Below are the code and all the weights of a small trained network. Each question names an input and a class and asks about switching units off, where a switched-off unit gives its printed mean instead of its output.

import numpy as np


def w(rows, s, z=0):
    codes = np.array(rows[::2]) - 128.0
    scale = np.full(codes.shape[1], s)
    scale[-1] = z or s
    return codes * scale


def f(y):
    return np.maximum(y, 0)


def log_softmax(a):
    a = a - a.max(-1, keepdims=True)
    return a - np.log(np.exp(a).sum(-1, keepdims=True))


def net(x, mask):
    res = np.array(x, float).reshape(1, 4) / 4 @ E
    y = f(res @ A[0][:, :-1].T + A[0][:, -1])
    res = res + np.where(mask, y, B[0][:, -1]) @ B[0][:, :-1]
    return log_softmax(res[-1] @ U[:, :-1].T + U[:, -1])


A, B = {}, {}
E = w([
[141,137,154,117,112,135,141,122,94,120,131,107],'x0',
[27,124,124,46,71,191,191,160,154,204,143,9],'x1',
[92,192,155,132,160,105,94,41,133,174,44,76],'x2',
[152,50,190,83,203,146,143,89,187,145,148,138],'x3',
],0.011)
A[0] = w([
[123,123,114,82,73,135,151,130,141,148,105,113,109],'neuron 1',
[73,193,182,130,152,91,125,36,138,198,39,69,156],'neuron 2',
[87,134,106,93,123,186,168,153,135,159,120,95,46],'neuron 3',
[47,103,101,73,70,185,199,158,184,179,92,88,8],'neuron 4',
[57,222,1,169,43,129,125,171,68,142,113,102,32],'neuron 5',
[161,52,105,117,84,173,200,224,111,115,193,159,119],'neuron 6',
[41,109,130,105,87,192,145,152,164,169,130,77,23],'neuron 7',
[106,33,239,74,189,190,166,68,210,150,148,122,88],'neuron 8',
],0.0065,0.0014)
B[0] = w([
[164,142,125,133,123,90,92,154,119,97,112,151,173],'neuron 1',
[107,171,19,166,93,181,200,64,190,149,179,186,237],'neuron 2',
[150,134,146,120,132,67,147,120,154,80,59,171,197],'neuron 3',
[203,137,172,107,129,74,133,137,186,107,97,171,244],'neuron 4',
[153,140,115,71,211,151,3,200,78,169,204,87,239],'neuron 5',
[59,153,46,92,53,170,206,13,186,206,102,193,232],'neuron 6',
[170,82,170,186,129,92,172,124,159,65,97,164,225],'neuron 7',
[154,133,104,35,201,161,2,201,42,154,162,91,233],'neuron 8',
],0.0078,0.011)
U = w([
[67,129,9,137,53,233,218,43,157,214,180,117,204],'0',
[153,111,114,84,160,185,53,254,49,186,224,44,2],'1',
[206,98,184,186,105,8,158,133,140,6,71,150,195],'2',
],0.0079,0.00044)

Each question gives the input, the list of numbers given to net, and the class t.
The units are the neurons (one row each of A and B). Each row of codes is followed by its name. A weight is (code - 128) times the scale printed after its matrix; where a second scale follows, it is the last column's (A, B and U).
mask holds one flag per neuron, in row order. A switched-off neuron (its flag False) gives its mean, the last column of its row in B, instead of its output. The means were averaged over made-up inputs and are rounded, as every weight is.
A unit's drop is (log p(t) with every unit on - log p(t) with that unit switched off) / (log p(t) with every unit on - log p(t) with every unit switched off).
The circuit of an input: a set's keep is (log p(t) with only the set's units on - log p(t) with every unit switched off) / (log p(t) with every unit on - log p(t) with every unit switched off). Starting from all 8 units, units are removed one at a time, each time the one whose removal leaves the highest keep (on an exact tie, the one counted first), for as long as the keep stays at least 0.8.
units of the circuit, in order: the units of the circuit, biggest drop first
unit that matters most: the unit with the biggest drop
top k neurons: the k neurons with the biggest drops, biggest first
drop when u is switched off: that unit's drop, to one decimal
input [-4,7,-1,-5], class 2: top neuron : [neuron 7]
input [8,-7,-7,0], class 0: top 4 neurons : [neuron 6; neuron 4; neuron 7; neuron 3]
input [-1,7,6,-4], class 2: top 3 neurons : [neuron 4; neuron 7; neuron 6]
input [7,-6,-6,-3], class 0: units of the circuit, in order : [neuron 6; neuron 4]
input [-2,8,5,-4], class 2: top 2 neurons : [neuron 4; neuron 7]
input [3,6,-5,-3], class 2: units of the circuit, in order : [neuron 4; neuron 7]
input [-5,-1,1,-2], class 1: top 3 neurons : [neuron 6; neuron 2; neuron 7]
input [2,7,5,3], class 2: top 2 neurons : [neuron 4; neuron 7]
input [2,-4,4,-1], class 0: top 3 neurons : [neuron 4; neuron 7; neuron 3]
input [-4,3,5,-7], class 1: top 2 neurons : [neuron 5; neuron 6]
input [-2,-5,6,-3], class 0: top 3 neurons : [neuron 2; neuron 4; neuron 7]
input [-2,-3,2,4], class 1: units of the circuit, in order : [neuron 6; neuron 7]
input [-1,-5,7,-6], class 0: top 2 neurons : [neuron 2; neuron 8]
input [-8,8,2,-6], class 2: unit that matters most : neuron 7
input [6,8,-6,3], class 2: top 4 neurons : [neuron 4; neuron 7; neuron 3; neuron 2]
input [-6,-6,8,7], class 0: top 2 neurons : [neuron 2; neuron 5]
input [-7,-3,-4,-3], class 0: drop when neuron 5 is switched off : 0.1
input [-1,1,-1,8], class 1: drop when neuron 8 is switched off : 0.4
input [-4,8,7,6], class 2: drop when neuron 7 is switched off : 0.6
input [7,-8,-8,-4], class 0: unit that matters most : neuron 6
input [4,2,-1,0], class 2: units of the circuit, in order : [neuron 2; neuron 5]
